Below are the code and all the weights of a small trained network. Each question names an input and a class and asks about switching units off, where a switched-off unit gives its printed mean instead of its output.

import numpy as np


def w(rows, s, z=0):
    codes = np.array(rows[::2]) - 128.0
    scale = np.full(codes.shape[1], s)
    scale[-1] = z or s
    return codes * scale


def norm(h):
    return h / np.sqrt((h * h).mean(-1, keepdims=True) + 1e-5)


def f(y):
    return y / 2 * (1 + np.tanh(0.7978845608 * (y + 0.044715 * y**3)))


def log_softmax(a):
    a = a - a.max(-1, keepdims=True)
    return a - np.log(np.exp(a).sum(-1, keepdims=True))


def net(x, mask):
    res = np.array(x, float).reshape(1, 4) / 4 @ E
    u = 0
    for l in range(4):
        y = f(norm(res) @ A[l][:, :-1].T + A[l][:, -1])
        res = res + np.where(mask[u : u + 12], y, B[l][:, -1]) @ B[l][:, :-1]
        u += 12
    return log_softmax(norm(res)[-1] @ U[:, :-1].T + U[:, -1])


A, B = {}, {}
E = w([
[253,24,159,175,160,215,184,116,166,146],'x0',
[117,159,238,157,82,119,208,135,71,149],'x1',
[193,243,52,120,60,169,163,194,155,204],'x2',
[48,34,133,43,43,210,98,156,112,223],'x3',
],0.0053)
A[0] = w([
[133,104,105,164,151,149,29,88,210,147,51],'L0N1',
[17,182,125,127,73,60,29,187,136,98,25],'L0N2',
[144,194,96,227,231,107,137,174,93,60,152],'L0N3',
[89,98,105,128,98,181,85,152,72,156,3],'L0N4',
[61,7,137,141,151,64,110,71,72,66,62],'L0N5',
[113,88,44,83,181,136,75,138,213,121,100],'L0N6',
[190,190,63,114,20,168,146,189,138,85,103],'L0N7',
[217,36,162,119,157,176,144,111,111,133,134],'L0N8',
[181,195,103,118,119,157,108,237,144,157,24],'L0N9',
[224,61,130,157,133,188,129,88,152,150,27],'L0N10',
[100,165,253,166,92,136,181,154,99,155,94],'L0N11',
[91,108,146,24,58,177,131,140,182,214,115],'L0N12',
],0.0045,0.0062)
B[0] = w([
[139,152,203,67,123,142,120,124,159,104,118],'L0N1',
[147,85,69,68,70,76,182,112,122,87,175],'L0N2',
[113,96,105,123,55,117,119,53,162,188,252],'L0N3',
[93,130,127,126,147,115,132,132,160,124,106],'L0N4',
[133,178,67,104,160,196,170,68,54,110,199],'L0N5',
[172,204,234,45,128,125,110,80,155,143,175],'L0N6',
[164,168,103,132,184,154,113,101,43,198,186],'L0N7',
[128,121,93,88,57,126,151,147,110,13,214],'L0N8',
[151,175,118,165,190,162,105,158,62,174,130],'L0N9',
[186,66,132,104,93,168,178,214,140,32,147],'L0N10',
[193,154,163,3,144,118,99,75,186,151,169],'L0N11',
[123,154,112,210,99,118,124,52,162,136,227],'L0N12',
],0.0061,0.0036)
A[1] = w([
[102,123,238,157,119,102,196,148,94,152,69],'L1N1',
[97,138,63,101,81,109,172,58,146,135,65],'L1N2',
[157,59,118,182,184,178,189,189,179,126,34],'L1N3',
[98,126,141,124,128,159,137,177,141,186,26],'L1N4',
[182,165,122,228,179,42,109,123,203,58,55],'L1N5',
[48,145,111,109,148,47,117,212,112,92,2],'L1N6',
[50,87,149,108,89,224,82,131,137,146,105],'L1N7',
[152,102,57,101,199,146,20,154,201,103,25],'L1N8',
[102,64,143,217,180,137,62,97,62,128,24],'L1N9',
[120,143,255,153,106,113,199,156,86,151,11],'L1N10',
[198,193,153,203,169,60,92,114,116,109,112],'L1N11',
[97,59,145,107,84,174,44,183,114,187,73],'L1N12',
],0.0068,0.0047)
B[1] = w([
[154,168,115,98,214,81,170,159,176,95,151],'L1N1',
[189,96,126,126,105,149,146,118,141,114,251],'L1N2',
[175,76,165,151,97,94,158,195,136,65,180],'L1N3',
[110,148,118,123,189,79,164,178,137,160,98],'L1N4',
[54,87,131,174,98,81,194,125,200,213,241],'L1N5',
[158,106,101,149,100,99,146,254,143,68,135],'L1N6',
[121,134,118,228,137,47,164,72,191,172,237],'L1N7',
[104,184,207,19,174,122,135,182,221,122,164],'L1N8',
[140,81,105,130,153,148,98,107,65,110,123],'L1N9',
[104,184,173,31,189,110,188,152,187,108,143],'L1N10',
[72,92,150,162,104,141,139,118,147,202,241],'L1N11',
[89,113,157,189,164,48,228,113,196,165,178],'L1N12',
],0.008,0.0026)
A[2] = w([
[105,82,111,74,172,71,174,97,128,79,99],'L2N1',
[70,132,64,106,53,58,130,233,103,54,96],'L2N2',
[79,39,192,149,203,103,108,93,84,94,60],'L2N3',
[105,212,230,27,171,117,153,149,196,104,108],'L2N4',
[143,62,166,130,155,123,108,123,113,125,1],'L2N5',
[18,208,77,96,65,8,82,142,72,109,157],'L2N6',
[39,34,177,133,253,118,46,95,52,66,34],'L2N7',
[98,104,61,100,195,121,26,172,203,113,81],'L2N8',
[177,160,103,54,59,133,115,197,86,4,105],'L2N9',
[113,185,249,30,143,142,89,92,183,145,88],'L2N10',
[199,128,204,153,102,199,162,100,130,142,60],'L2N11',
[154,48,109,127,202,136,46,130,163,102,12],'L2N12',
],0.0061,0.0053)
B[2] = w([
[158,157,124,169,127,133,140,153,97,155,176],'L2N1',
[168,75,99,147,93,157,68,140,124,120,160],'L2N2',
[156,165,83,148,194,119,152,208,107,177,157],'L2N3',
[166,144,162,104,177,183,70,112,197,165,190],'L2N4',
[138,169,102,144,113,185,167,211,177,142,107],'L2N5',
[190,25,177,151,162,161,196,184,169,78,253],'L2N6',
[139,190,72,165,207,109,147,215,68,170,168],'L2N7',
[167,167,205,82,178,159,230,156,159,187,128],'L2N8',
[97,114,131,215,91,105,161,65,140,147,193],'L2N9',
[112,136,141,76,175,151,66,96,149,154,176],'L2N10',
[109,116,137,108,131,111,92,142,146,79,146],'L2N11',
[137,177,155,79,107,145,255,171,151,168,116],'L2N12',
],0.0099,0.0053)
A[3] = w([
[85,162,136,92,160,90,160,124,46,108,85],'L3N1',
[43,136,133,104,70,135,121,90,51,120,2],'L3N2',
[133,254,59,147,56,199,106,239,126,156,72],'L3N3',
[34,115,116,65,157,155,24,122,99,81,60],'L3N4',
[2,124,114,172,99,59,172,97,156,163,82],'L3N5',
[162,93,129,125,39,64,145,141,132,71,105],'L3N6',
[184,123,100,96,54,143,74,171,56,164,141],'L3N7',
[155,72,186,131,84,167,179,205,125,11,69],'L3N8',
[155,219,45,147,152,170,175,199,24,161,83],'L3N9',
[93,243,73,70,128,127,143,204,10,112,91],'L3N10',
[108,111,125,132,52,103,20,28,68,126,92],'L3N11',
[163,176,180,48,172,156,94,104,158,142,94],'L3N12',
],0.0086,0.0084)
B[3] = w([
[138,149,97,158,154,173,72,145,124,159,127],'L3N1',
[162,145,102,90,108,107,98,119,133,153,117],'L3N2',
[108,108,160,170,245,47,137,218,80,108,171],'L3N3',
[105,96,92,204,82,76,35,81,136,97,127],'L3N4',
[122,165,98,225,67,75,176,62,128,126,230],'L3N5',
[136,109,100,74,133,173,100,131,109,137,230],'L3N6',
[90,131,145,143,149,143,100,102,103,125,162],'L3N7',
[185,81,67,50,75,120,102,181,123,87,255],'L3N8',
[82,181,104,156,234,101,54,167,62,89,222],'L3N9',
[93,94,95,192,133,118,64,71,73,77,161],'L3N10',
[73,169,103,131,93,175,104,48,121,115,144],'L3N11',
[128,184,130,72,132,202,132,126,155,173,204],'L3N12',
],0.012,0.0058)
U = w([
[225,35,76,78,70,164,139,216,150,66,149],'0',
[74,127,100,212,91,54,206,66,187,201,142],'1',
[141,203,223,24,203,199,145,132,205,196,144],'2',
[110,169,83,184,217,85,85,216,47,138,145],'3',
[84,165,81,94,78,202,34,53,101,100,156],'4',
[19,196,218,3,45,56,142,170,79,65,3],'5',
[23,198,252,6,25,51,126,178,64,67,3],'6',
],0.016)

Each question gives the input, the list of numbers given to net, and the class t.
The units are the neurons (one row each of A and B). Each row of codes is followed by its name. A weight is (code - 128) times the scale printed after its matrix; where a second scale follows, it is the last column's (A, B and U).
mask holds one flag per neuron, layer by layer. A switched-off neuron (its flag False) gives its mean, the last column of its row in B, instead of its output. The means were averaged over made-up inputs and are rounded, as every weight is.
A unit's drop is (log p(t) with every unit on - log p(t) with that unit switched off) / (log p(t) with every unit on - log p(t) with every unit switched off).
The circuit of an input: a set's keep is (log p(t) with only the set's units on - log p(t) with every unit switched off) / (log p(t) with every unit on - log p(t) with every unit switched off). Starting from the 12 units with the biggest drops (on a tie, the unit counted first), units are removed one at a time, each time the one whose removal leaves the highest keep (on an exact tie, the one counted first), for as long as the keep stays at least 0.8.
circuit, biggest first: the units of the circuit, biggest drop first
top k neurons: the k neurons with the biggest drops, biggest first
top k neurons in layer l: the k neurons of layer l with the biggest drops, biggest first
drop of u: that unit's drop, to one decimal
input [-5,3,1,0], class 0: circuit, biggest first : L2N6
input [3,0,-2,1], class 4: top 2 neurons in layer 2 : L2N6, L2N9
input [7,6,-1,8], class 1: top 3 neurons : L1N7, L1N12, L2N6
input [-8,8,-1,1], class 0: top 3 neurons : L2N6, L0N2, L1N6
input [-1,3,0,2], class 4: top 4 neurons : L0N11, L0N12, L2N6, L3N4
input [-7,8,8,-2], class 2: top 2 neurons in layer 2 : L2N6, L2N4
input [-3,-1,4,-4], class 1: circuit, biggest first : L1N11, L2N7
input [0,-6,2,6], class 1: top 4 neurons : L1N7, L1N12, L0N11, L0N12
input [5,5,-5,-5], class 0: top 4 neurons : L0N6, L0N8, L0N12, L1N7
input [1,-2,7,6], class 3: top 2 neurons in layer 0 : L0N7, L0N3
input [1,5,5,3], class 2: top 4 neurons : L0N11, L0N5, L1N10, L3N12
input [-7,3,-4,7], class 0: top 3 neurons : L2N6, L0N2, L0N3
input [3,8,0,-7], class 2: top 4 neurons : L1N10, L2N4, L0N12, L0N11
input [-2,-5,-5,-6], class 1: circuit, biggest first : L1N5
input [-7,-1,-2,-8], class 1: top 4 neurons : L1N5, L1N11, L0N8, L3N5
input [-6,1,0,6], class 0: top 3 neurons : L0N2, L2N6, L0N3
input [7,-6,8,-6], class 3: top 4 neurons : L2N6, L0N7, L3N3, L0N9
input [6,0,8,-1], class 3: top 2 neurons : L0N7, L2N6
input [7,8,4,-5], class 2: top 4 neurons : L1N10, L2N4, L0N11, L2N6
input [2,0,-3,4], class 1: circuit, biggest first : L1N7
input [-8,0,7,-8], class 0: top 2 neurons in layer 2 : L2N6, L2N9
input [0,1,3,-3], class 4: top 3 neurons in layer 0 : L0N3, L0N7, L0N12
input [-7,3,-7,-1], class 0: top 2 neurons in layer 0 : L0N2, L0N7
input [1,7,2,-8], class 1: top 2 neurons in layer 1 : L1N5, L1N11
input [1,-6,5,-1], class 2: drop of L1N8 : 0.1
input [-4,0,-2,0], class 0: drop of L2N6 : 0.4
